Here is a tiny trained network, its code and every weight. The questions are about switching its units off for an input and a target symbol, where a switched-off unit gives its printed mean instead of its output.

import numpy as np


def w(rows, s, z=0):
    codes = np.array(rows[::2]) - 128.0
    scale = np.full(codes.shape[1], s)
    scale[-1] = z or s
    return codes * scale


def f(y):
    return np.maximum(y, 0)


def softmax(a):
    e = np.exp(a - a.max(-1, keepdims=True))
    return e / e.sum(-1, keepdims=True)


def log_softmax(a):
    a = a - a.max(-1, keepdims=True)
    return a - np.log(np.exp(a).sum(-1, keepdims=True))


def net(x, mask):
    ids = ['ΘΛΞγζψ'.index(c) for c in x.split()]
    T = len(ids)
    res = E[ids] + P[:T]
    u = 0
    for l in range(2):
        r = res
        for j in range(2):
            rows = slice(4 * j, 4 * j + 4)
            q, k, v = (r @ M[l][rows].T for M in (Q, K, V))
            z = softmax(np.where(np.tri(T) > 0, q @ k.T / 4**0.5, -1e9)) @ v
            o = O[l][rows]
            res = res + np.where(mask[u + j], z, o[:, -1]) @ o[:, :-1]
        u += 2
        y = f(res @ A[l][:, :-1].T + A[l][:, -1])
        res = res + np.where(mask[u : u + 16], y, B[l][:, -1]) @ B[l][:, :-1]
        u += 16
    return log_softmax(res[-1] @ U[:, :-1].T + U[:, -1])


Q, K, V, O, A, B = {}, {}, {}, {}, {}, {}
E = w([
[101,167,233,144,54],'Θ',
[27,118,165,125,42],'Λ',
[243,141,172,140,152],'Ξ',
[45,129,148,122,144],'γ',
[210,37,28,151,154],'ζ',
[187,116,97,99,247],'ψ',
],0.015)
P = w([
[158,234,40,24,78],'0',
[109,39,248,70,132],'1',
[144,200,70,40,74],'2',
[108,51,224,99,145],'3',
[137,179,86,66,86],'4',
[112,72,202,126,163],'5',
[132,172,86,94,107],'6',
[116,90,172,155,182],'7',
[128,173,73,125,136],'8',
[119,107,143,178,200],'9',
],0.012)
Q[0] = w([
[76,183,215,31,254],'L0H1',
[76,54,114,50,227],'L0H1',
[130,184,4,102,61],'L0H1',
[179,98,95,104,181],'L0H1',
[123,94,151,89,90],'L0H2',
[140,69,167,120,199],'L0H2',
[152,71,146,196,124],'L0H2',
[146,131,88,98,107],'L0H2',
],0.0087)
K[0] = w([
[101,122,112,134,197],'L0H1',
[140,78,83,81,154],'L0H1',
[160,130,161,9,98],'L0H1',
[224,109,126,114,145],'L0H1',
[117,139,132,154,147],'L0H2',
[132,126,112,142,168],'L0H2',
[119,114,107,217,125],'L0H2',
[136,85,96,61,103],'L0H2',
],0.012)
V[0] = w([
[252,130,117,174,138],'L0H1',
[2,212,71,83,221],'L0H1',
[182,99,172,25,82],'L0H1',
[147,219,116,195,111],'L0H1',
[43,144,150,244,118],'L0H2',
[61,246,185,83,151],'L0H2',
[116,155,177,152,154],'L0H2',
[83,155,107,151,30],'L0H2',
],0.0068)
O[0] = w([
[200,139,253,237,28,117],'L0H1',
[127,68,119,4,161,107],'L0H1',
[135,162,147,142,45,247],'L0H1',
[99,172,100,173,140,63],'L0H1',
[107,102,131,229,207,2],'L0H2',
[249,188,204,166,154,165],'L0H2',
[163,200,146,109,209,116],'L0H2',
[24,240,89,195,103,95],'L0H2',
],0.005,0.0047)
A[0] = w([
[81,40,101,189,94,30],'L0N1',
[139,108,87,150,108,127],'L0N2',
[117,244,45,67,94,185],'L0N3',
[166,163,204,162,92,64],'L0N4',
[76,133,163,138,102,238],'L0N5',
[134,79,193,53,213,156],'L0N6',
[166,138,86,110,76,123],'L0N7',
[13,100,150,82,178,2],'L0N8',
[95,29,181,135,134,94],'L0N9',
[114,118,136,145,71,129],'L0N10',
[100,172,154,206,96,110],'L0N11',
[31,169,229,181,177,16],'L0N12',
[136,137,247,224,120,137],'L0N13',
[99,64,220,93,89,121],'L0N14',
[110,222,104,126,115,102],'L0N15',
[130,167,93,148,76,63],'L0N16',
],0.011,0.0057)
B[0] = w([
[42,109,114,76,142,148],'L0N1',
[143,131,133,80,105,147],'L0N2',
[186,103,212,155,120,253],'L0N3',
[82,79,89,116,116,192],'L0N4',
[170,115,113,155,64,203],'L0N5',
[34,133,109,103,122,240],'L0N6',
[149,139,156,88,144,183],'L0N7',
[93,131,153,150,41,164],'L0N8',
[32,57,170,101,155,193],'L0N9',
[155,109,117,114,163,161],'L0N10',
[169,97,102,139,98,163],'L0N11',
[91,142,144,113,82,176],'L0N12',
[2,92,114,92,78,209],'L0N13',
[229,118,150,138,158,219],'L0N14',
[144,69,155,163,145,178],'L0N15',
[105,86,136,71,195,157],'L0N16',
],0.0096,0.011)
Q[1] = w([
[95,50,135,87,174],'L1H1',
[86,58,60,101,190],'L1H1',
[255,184,180,188,201],'L1H1',
[108,59,174,162,91],'L1H1',
[150,165,133,121,176],'L1H2',
[109,200,147,171,154],'L1H2',
[192,218,119,189,41],'L1H2',
[110,64,98,132,141],'L1H2',
],0.0097)
K[1] = w([
[111,165,51,148,206],'L1H1',
[110,185,58,79,163],'L1H1',
[166,137,200,72,101],'L1H1',
[155,160,98,178,145],'L1H1',
[142,131,125,91,160],'L1H2',
[126,141,163,82,126],'L1H2',
[132,254,122,124,99],'L1H2',
[103,123,159,192,148],'L1H2',
],0.013)
V[1] = w([
[194,77,88,183,190],'L1H1',
[191,49,123,139,202],'L1H1',
[102,173,233,204,180],'L1H1',
[198,2,164,117,21],'L1H1',
[200,220,106,181,117],'L1H2',
[34,145,146,171,199],'L1H2',
[70,106,192,180,168],'L1H2',
[130,167,106,56,87],'L1H2',
],0.0069)
O[1] = w([
[84,2,76,148,133,102],'L1H1',
[124,35,63,145,192,153],'L1H1',
[130,168,161,27,184,118],'L1H1',
[123,172,6,132,158,252],'L1H1',
[139,143,141,199,131,3],'L1H2',
[105,132,114,175,92,98],'L1H2',
[135,167,144,109,34,156],'L1H2',
[170,83,99,120,135,134],'L1H2',
],0.0078,0.025)
A[1] = w([
[142,123,146,194,188,112],'L1N1',
[82,138,127,118,61,224],'L1N2',
[74,113,129,110,105,43],'L1N3',
[105,165,114,100,178,32],'L1N4',
[101,158,203,137,163,47],'L1N5',
[249,168,122,138,147,128],'L1N6',
[122,62,226,109,132,58],'L1N7',
[161,187,65,126,108,206],'L1N8',
[88,72,107,198,107,32],'L1N9',
[171,145,184,92,202,228],'L1N10',
[150,161,183,141,80,2],'L1N11',
[93,107,187,154,115,197],'L1N12',
[94,115,118,89,73,26],'L1N13',
[194,87,69,152,130,113],'L1N14',
[201,127,143,160,87,70],'L1N15',
[90,80,93,143,75,26],'L1N16',
],0.013,0.0075)
B[1] = w([
[127,99,133,151,141,128],'L1N1',
[234,102,68,109,190,252],'L1N2',
[103,172,188,138,110,216],'L1N3',
[100,101,186,160,107,151],'L1N4',
[124,112,24,130,201,133],'L1N5',
[2,175,186,154,119,201],'L1N6',
[122,75,206,189,152,175],'L1N7',
[177,99,167,146,51,213],'L1N8',
[46,124,153,59,62,156],'L1N9',
[166,117,40,214,110,189],'L1N10',
[15,127,153,175,69,140],'L1N11',
[177,63,91,49,139,158],'L1N12',
[104,145,154,197,185,246],'L1N13',
[128,190,166,148,120,203],'L1N14',
[63,189,124,158,188,134],'L1N15',
[99,141,122,183,148,211],'L1N16',
],0.0087,0.021)
U = w([
[107,191,183,246,127,74],'Θ',
[125,144,174,86,53,254],'Λ',
[202,119,47,159,155,211],'Ξ',
[122,219,138,102,201,144],'γ',
[72,158,104,152,129,42],'ζ',
[142,104,177,189,135,93],'ψ',
],0.011,0.006)

Each question gives the input, a string of symbols that net reads in full, and the target symbol t.
The units are the heads (4 rows each of Q, K, V and O) and the neurons (one row each of A and B). Each row of codes is followed by its name. A weight is (code - 128) times the scale printed after its matrix; where a second scale follows, it is the last column's (O, A, B and U).
mask holds one flag per unit, layer by layer, with each layer's heads first. A switched-off unit (its flag False) gives its mean, the last column of its rows in O or B, instead of its output. The means were averaged over made-up inputs and are rounded, as every weight is.
A unit's drop is (log p(t) with every unit on - log p(t) with that unit switched off) / (log p(t) with every unit on - log p(t) with every unit switched off).
The circuit of an input: a set's keep is (log p(t) with only the set's units on - log p(t) with every unit switched off) / (log p(t) with every unit on - log p(t) with every unit switched off). Starting from the 12 units with the biggest drops (on a tie, the unit counted first), units are removed one at a time, each time the one whose removal leaves the highest keep (on an exact tie, the one counted first), for as long as the keep stays at least 0.8.
circuit, biggest first: the units of the circuit, biggest drop first
top k neurons: the k neurons with the biggest drops, biggest first
which heads matter: for each layer, one digit per head in row order, 1 if its drop is at least 0.15 and else 0, layers parted by /
input Θ Ξ γ ψ ψ, target Λ: which heads matter	00 / 00
input γ ψ Λ, target Θ: top 3 neurons	(L0N3, L0N9, L0N13)
input ζ γ Θ ψ ψ Θ Θ Ξ, target Ξ: circuit, biggest first	(L1N6)
input ψ ζ ψ ζ Θ, target Θ: which heads matter	00 / 01
input Θ Λ Θ Λ ψ ζ, target ψ: circuit, biggest first	(L1H1, L1N7, L0H2)
input Θ γ Λ γ Ξ ψ γ, target Ξ: which heads matter	10 / 00
input Θ Θ Ξ Ξ Ξ Θ Λ ψ Θ Ξ, target ψ: circuit, biggest first	(L1H1, L0N13, L1N7)
input Θ ψ Λ Ξ γ Ξ, target γ: circuit, biggest first	(L0N3, L1N10, L1N8)
input ψ Ξ γ Θ, target γ: which heads matter	11 / 00
input Θ Θ Λ ψ Θ Θ, target ψ: circuit, biggest first	(L0N13, L1H1, L1N7)
input Θ Θ ζ, target Θ: top 2 neurons	(L1N6, L0N6)
input Θ ζ Ξ Θ Θ Λ ψ ζ, target ψ: circuit, biggest first	(L1H1, L0N9, L0H2)
input Ξ ψ Θ Θ γ ζ ψ Θ, target ψ: which heads matter	10 / 10
input Λ ζ Ξ γ Θ Λ, target γ: which heads matter	11 / 00
input Θ Ξ Θ Λ Θ Θ Θ γ, target γ: which heads matter	00 / 00
input ψ ψ ζ ψ Ξ, target Θ: top 3 neurons	(L1N6, L0N6, L0N9)
input Θ ψ Θ Ξ ψ ζ Θ Θ γ Λ, target γ: circuit, biggest first	(L0H1, L1N10, L1N8)
input ζ Ξ Θ ζ Θ ζ ζ Θ Θ ψ, target ψ: which heads matter	01 / 10
input Ξ ζ Ξ γ γ Ξ ζ, target Λ: top 3 neurons	(L0N13, L0N6, L0N4)
input Θ Θ Θ ψ Θ γ γ ζ Θ, target Ξ: which heads matter	11 / 00
input ζ γ γ Θ ζ ψ Ξ ζ ζ Λ, target ζ: which heads matter	11 / 10
input ζ Θ ζ Λ γ, target Θ: top 2 neurons	(L0N13, L0N9)
input Λ Θ Θ ψ Θ Θ Θ Λ, target Λ: top 2 neurons	(L1N11, L0N3)
input ζ γ Λ Θ Ξ Θ Ξ ψ ψ ψ, target ψ: circuit, biggest first	(L1H1, L0N5)
input ζ Λ ζ Λ, target ζ: which heads matter	01 / 10
